Below are the code and all the weights of a small trained network. Each question names an input and a target symbol and asks about switching units off, where a switched-off unit gives its printed mean instead of its output.

import numpy as np


def w(rows, s, z=0):
    codes = np.array(rows[::2]) - 128.0
    scale = np.full(codes.shape[1], s)
    scale[-1] = z or s
    return codes * scale


def f(y):
    return y / 2 * (1 + np.tanh(0.7978845608 * (y + 0.044715 * y**3)))


def softmax(a):
    e = np.exp(a - a.max(-1, keepdims=True))
    return e / e.sum(-1, keepdims=True)


def log_softmax(a):
    a = a - a.max(-1, keepdims=True)
    return a - np.log(np.exp(a).sum(-1, keepdims=True))


def net(x, mask):
    ids = ['βγζηθλμπστψω'.index(c) for c in x.split()]
    T = len(ids)
    res = E[ids] + P[:T]
    r = res
    for j in range(3):
        rows = slice(2 * j, 2 * j + 2)
        q, k, v = (r @ M[0][rows].T for M in (Q, K, V))
        z = softmax(np.where(np.tri(T) > 0, q @ k.T / 2**0.5, -1e9)) @ v
        o = O[0][rows]
        res = res + np.where(mask[j], z, o[:, -1]) @ o[:, :-1]
    y = f(res @ A[0][:, :-1].T + A[0][:, -1])
    res = res + np.where(mask[3:19], y, B[0][:, -1]) @ B[0][:, :-1]
    return log_softmax(res[-1] @ U[:, :-1].T + U[:, -1])


Q, K, V, O, A, B = {}, {}, {}, {}, {}, {}
E = w([
[203,172,110,237,113,68,147,150,67,11],'β',
[57,118,222,123,178,92,70,96,90,77],'γ',
[128,104,62,177,74,61,142,87,65,117],'ζ',
[159,86,136,184,123,90,139,87,77,80],'η',
[158,228,70,92,168,104,59,87,142,143],'θ',
[178,99,137,114,87,64,92,191,186,100],'λ',
[193,148,141,189,59,57,136,116,103,128],'μ',
[93,67,120,165,136,136,114,165,143,216],'π',
[158,111,167,167,8,127,121,55,85,170],'σ',
[106,59,109,153,98,205,30,137,117,176],'τ',
[120,155,145,149,57,175,166,152,133,67],'ψ',
[124,127,143,107,136,152,104,137,214,13],'ω',
],0.017)
P = w([
[78,202,157,249,132,68,94,70,172,134],'0',
[134,160,130,158,112,99,93,70,88,117],'1',
[141,147,122,157,111,107,107,85,93,114],'2',
[146,136,119,152,102,117,116,100,91,112],'3',
[152,129,113,151,106,128,121,114,96,105],'4',
[153,124,109,156,102,127,130,132,103,106],'5',
[154,115,104,151,99,140,134,141,101,104],'6',
[158,109,100,152,95,146,138,155,106,98],'7',
[160,98,95,155,96,157,145,164,114,99],'8',
[161,85,101,148,85,161,151,175,123,102],'9',
[169,81,108,149,88,171,146,190,121,94],'10',
],0.011)
Q[0] = w([
[103,172,135,4,192,158,136,123,141,151],'h1',
[40,97,125,104,164,173,86,179,157,198],'h1',
[60,153,150,46,206,184,111,132,174,174],'h2',
[91,91,100,169,156,143,78,181,123,189],'h2',
[90,148,144,81,179,163,142,149,129,160],'h3',
[85,157,162,20,229,119,144,143,189,156],'h3',
],0.015)
K[0] = w([
[161,160,129,97,138,69,103,44,54,122],'h1',
[108,179,160,220,154,61,104,16,114,142],'h1',
[138,173,143,163,141,64,106,7,77,124],'h2',
[85,141,128,220,116,65,70,102,168,144],'h2',
[113,149,142,191,110,107,94,20,84,142],'h3',
[157,174,154,160,165,50,114,25,102,126],'h3',
],0.012)
V[0] = w([
[85,2,159,114,249,58,142,111,124,103],'h1',
[239,126,127,196,125,127,226,122,85,115],'h1',
[71,88,70,142,104,146,166,41,106,180],'h2',
[103,135,140,160,135,225,94,109,106,44],'h2',
[87,170,189,128,203,193,165,114,166,118],'h3',
[104,109,140,160,94,222,139,63,110,154],'h3',
],0.0085)
O[0] = w([
[227,38,139,172,154,134,192,92,110,59,78],'h1',
[205,254,167,103,135,141,140,102,112,108,111],'h1',
[166,148,151,197,151,192,55,101,197,159,63],'h2',
[65,169,29,140,114,140,201,99,155,93,254],'h2',
[167,169,131,88,119,200,145,112,58,119,92],'h3',
[80,154,170,172,95,158,197,114,100,164,158],'h3',
],0.0093,0.0076)
A[0] = w([
[224,111,157,168,151,175,139,134,91,168,254],'n1',
[92,87,115,134,115,175,99,139,215,108,136],'n2',
[156,51,97,164,140,161,129,96,136,184,175],'n3',
[177,178,93,109,255,124,113,98,110,96,66],'n4',
[84,158,207,115,120,88,159,121,88,119,168],'n5',
[99,112,216,183,135,123,177,127,102,118,105],'n6',
[192,97,118,125,103,107,174,81,73,145,152],'n7',
[120,80,151,153,175,174,89,154,160,165,11],'n8',
[173,165,207,106,141,163,83,129,124,180,84],'n9',
[134,86,182,143,63,114,122,113,67,180,158],'n10',
[67,163,166,78,128,130,71,105,200,109,152],'n11',
[120,183,110,155,82,120,177,82,166,59,73],'n12',
[106,192,122,94,115,178,193,137,128,113,105],'n13',
[102,115,56,152,141,144,128,72,144,102,168],'n14',
[218,162,73,172,156,99,124,88,123,113,111],'n15',
[200,78,143,117,132,93,109,96,135,91,151],'n16',
],0.0097,0.0043)
B[0] = w([
[207,204,169,163,129,181,112,212,75,136,148],'n1',
[160,121,101,112,151,92,150,45,126,179,178],'n2',
[195,164,173,163,104,26,95,94,119,72,164],'n3',
[83,127,151,155,240,128,215,181,124,225,133],'n4',
[106,109,155,71,110,141,86,115,71,80,156],'n5',
[81,138,156,81,208,149,142,151,28,180,152],'n6',
[197,77,100,83,139,172,87,118,185,123,160],'n7',
[143,64,169,47,156,60,35,83,159,150,138],'n8',
[157,125,208,14,41,98,203,230,207,161,134],'n9',
[129,125,58,121,214,111,170,253,125,63,163],'n10',
[183,84,95,90,185,176,216,119,153,64,172],'n11',
[166,58,153,59,152,76,151,115,101,206,247],'n12',
[152,145,99,128,108,81,36,97,59,157,193],'n13',
[163,175,158,125,82,139,172,124,152,132,221],'n14',
[86,79,147,134,152,164,84,96,238,153,158],'n15',
[79,130,90,145,35,219,78,190,144,217,149],'n16',
],0.0065,0.015)
U = w([
[147,136,130,121,203,63,102,143,102,151,3],'β',
[46,104,161,107,195,153,120,174,73,59,192],'γ',
[107,149,123,172,94,127,59,41,203,126,97],'ζ',
[115,97,157,98,126,232,124,105,161,214,145],'η',
[70,209,2,139,196,214,122,153,177,156,187],'θ',
[58,122,60,123,126,107,40,191,165,104,103],'λ',
[147,174,203,118,85,107,114,125,182,92,84],'μ',
[180,225,93,218,127,181,117,154,120,44,243],'π',
[88,140,156,85,116,181,186,207,133,163,71],'σ',
[57,174,107,225,112,96,231,176,128,134,113],'τ',
[108,221,99,122,84,135,67,113,78,143,121],'ψ',
[221,100,85,102,134,131,182,91,141,75,140],'ω',
],0.0057,0.0046)

Each question gives the input, a string of symbols that net reads in full, and the target symbol t.
The units are the heads (2 rows each of Q, K, V and O) and the neurons (one row each of A and B). Each row of codes is followed by its name. A weight is (code - 128) times the scale printed after its matrix; where a second scale follows, it is the last column's (O, A, B and U).
mask holds one flag per unit, heads first, then neurons. A switched-off unit (its flag False) gives its mean, the last column of its rows in O or B, instead of its output. The means were averaged over made-up inputs and are rounded, as every weight is.
A unit's drop is (log p(t) with every unit on - log p(t) with that unit switched off) / (log p(t) with every unit on - log p(t) with every unit switched off).
The circuit of an input: a set's keep is (log p(t) with only the set's units on - log p(t) with every unit switched off) / (log p(t) with every unit on - log p(t) with every unit switched off). Starting from the 12 units with the biggest drops (on a tie, the unit counted first), units are removed one at a time, each time the one whose removal leaves the highest keep (on an exact tie, the one counted first), for as long as the keep stays at least 0.8.
circuit, biggest first: the units of the circuit, biggest drop first
most important unit: the unit with the biggest drop
top k neurons: the k neurons with the biggest drops, biggest first
which heads matter: for each layer, one digit per head in row order, 1 if its drop is at least 0.15 and else 0, layers parted by /
drop when u is switched off: that unit's drop, to one decimal
input ω λ ω λ τ μ, target τ: circuit, biggest first => h3, h1, n13
input ψ β μ θ μ η β θ, target θ: circuit, biggest first => n4, h1, n3
input η β β, target β: circuit, biggest first => h1, n4, n12
input ω γ ω τ θ τ λ, target λ: most important unit => h3
input τ π ζ μ ζ λ θ σ, target λ: which heads matter => 011
input η ζ π, target π: circuit, biggest first => h1, h2, n1
input μ π ζ σ ω λ τ, target σ: circuit, biggest first => h1, h2, n9, n10
input ω ω τ ω λ μ ζ, target λ: circuit, biggest first => h3, h2, n16, n12
input ω λ τ η π γ ω ψ ζ, target ψ: which heads matter => 100
input λ ζ ω μ λ γ ψ ω β τ, target γ: which heads matter => 011
input μ η μ θ ζ ω ω ζ π μ, target π: circuit, biggest first => h2, n1, n12
input θ ω ζ, target ω: circuit, biggest first => n7, h1, h3
input λ ψ ζ π, target γ: which heads matter => 010
input μ τ γ ω τ η σ ω θ ψ ψ, target ψ: which heads matter => 100
input μ η τ μ μ β η, target τ: which heads matter => 101
input ω ω ψ σ, target ψ: top 2 neurons => n13, n5
input γ ω τ π ω τ π, target ω: circuit, biggest first => h1
input β ψ ψ β ψ η μ, target ψ: circuit, biggest first => h1, n13
input ψ σ π ψ τ, target θ: circuit, biggest first => h1, n12, n11
input ω η β, target ω: circuit, biggest first => h2, h3, n12
input ω ω τ γ ζ θ ψ ω λ θ μ, target λ: circuit, biggest first => h3, h2, n16, n14
input π ω λ λ τ π π σ ζ η, target π: most important unit => h2
input ω ζ ω θ σ η ω ω μ σ, target ω: circuit, biggest first => h2, n7, h3
input ψ μ μ ω θ σ ω π, target θ: circuit, biggest first => h1, n12
input β ζ π ψ τ σ, target τ: which heads matter => 111
input π η θ ω γ γ π ω π, target β: top 2 neurons => n8, n3
input π π ψ η τ η μ τ, target β: drop when n8 is switched off => 0.5
input μ η η ω ψ π, target σ: drop when h2 is switched off => 1.6
input ζ β μ ω ψ σ τ, target μ: drop when n3 is switched off => 0.2
input ω η λ ψ τ τ, target τ: drop when h1 is switched off => 0.1
